x =
array([[ 151.5,  -36.7,   98.0,  160.1,    7.6,  -45.7],
       [  55.0,   40.7,   30.7,   37.6,   34.7,   37.7],
       [ 151.5,   79.4,  -36.6,   58.1,  116.0,   -4.0],
       [-170.0,  -36.7, -103.9,  139.7,    7.6,  -45.7],
       [  55.0,  137.4, -204.9,   -3.2,  224.4,   58.5],
       [  55.0,   40.7,   30.7,   37.6,   61.8,   37.7],
       [  87.2,  -17.3,   98.0,  160.1,   34.7,   -4.0],
       [ 119.3,  137.4, -171.2,   -3.2,  224.4,    6.4],
       [  -9.2,  137.4, -204.9,  -23.6,  116.0,   27.2],
       [-170.0,    2.0, -137.6,   58.1,  224.4,   48.1],
       [  -9.2,   60.0,   -2.9,  -23.6,   34.7,   58.5]])
Indices start at 0.
row 0 col 0	151.5
row 1 col 5	37.7
row 0 col 1	-36.7
row 8 col 5	27.2
row 7 col 0	119.3
row 3 col 4	7.6
row 4 col 4	224.4
row 2 col 2	-36.6
row 9 col 2	-137.6
row 5 col 3	37.6
row 10 col 4	34.7
row 10 col 5	58.5
row 0 col 3	160.1
row 0 col 4	7.6
row 7 col 3	-3.2
row 3 col 2	-103.9
row 6 col 1	-17.3
row 4 col 2	-204.9
row 8 col 4	116.0
row 10 col 2	-2.9
row 1 col 0	55.0
row 6 col 2	98.0
row 3 col 5	-45.7
row 10 col 1	60.0
row 3 col 1	-36.7
row 9 col 3	58.1
row 9 col 0	-170.0
row 2 col 1	79.4

M =
[[  8.059  -6.997 -18.482 -11.267 -18.846  21.892  12.005  -0.938  -5.487
    3.430  -1.907 -27.174]
 [  1.601 -28.752   5.720  26.412   7.684   4.923 -10.359 -18.311   1.032
   19.200  -0.688 -24.857]
 [-26.979  -2.645 -26.738 -21.693 -18.063  -9.613  -1.708 -20.904   6.415
    1.072  10.430  12.469]
 [-21.921   7.487 -14.806  -2.001  22.596 -22.772 -19.805 -29.006  17.569
   11.287  -0.509  22.804]
 [-26.423  16.546  -7.994  12.041   1.372  -5.652  20.617 -13.662  16.906
    0.454 -24.290 -12.680]
 [-22.979   0.757 -29.145   6.830  12.767  -0.192  -7.319 -24.007 -26.353
    7.507   5.743 -22.480]
 [ -6.475   6.424 -15.542 -10.566  25.233   9.614  12.151   6.291  -2.821
   -2.811 -15.780 -23.684]
 [ 17.019   3.134 -18.363 -21.853  -1.507 -13.251   9.834   0.292  16.052
  -23.754  20.677  26.072]]
Indices start at 0.
(0, 0) -> 8.059
(7, 7) -> 0.292
(5, 7) -> -24.007
(6, 4) -> 25.233
(7, 4) -> -1.507
(5, 9) -> 7.507
(4, 0) -> -26.423
(7, 6) -> 9.834
(5, 4) -> 12.767
(3, 3) -> -2.001
(7, 0) -> 17.019
(6, 0) -> -6.475
(1, 0) -> 1.601
(2, 11) -> 12.469
(3, 10) -> -0.509
(7, 2) -> -18.363
(0, 9) -> 3.430
(4, 8) -> 16.906
(1, 6) -> -10.359
(2, 10) -> 10.430
(4, 10) -> -24.290
(5, 8) -> -26.353
(0, 1) -> -6.997
(1, 3) -> 26.412
(2, 3) -> -21.693
(4, 5) -> -5.652
(4, 2) -> -7.994
(1, 8) -> 1.032
(1, 9) -> 19.200
(7, 9) -> -23.754
(1, 11) -> -24.857
(6, 1) -> 6.424
(6, 11) -> -23.684
(4, 4) -> 1.372

B = [-23 -46   8  15 -19  29]
B[0] -> -23
B[2] -> 8
B[3] -> 15

m = 42	23	10	-3	19	0	-39
m[0]: 42
m[4]: 19
m[6]: -39
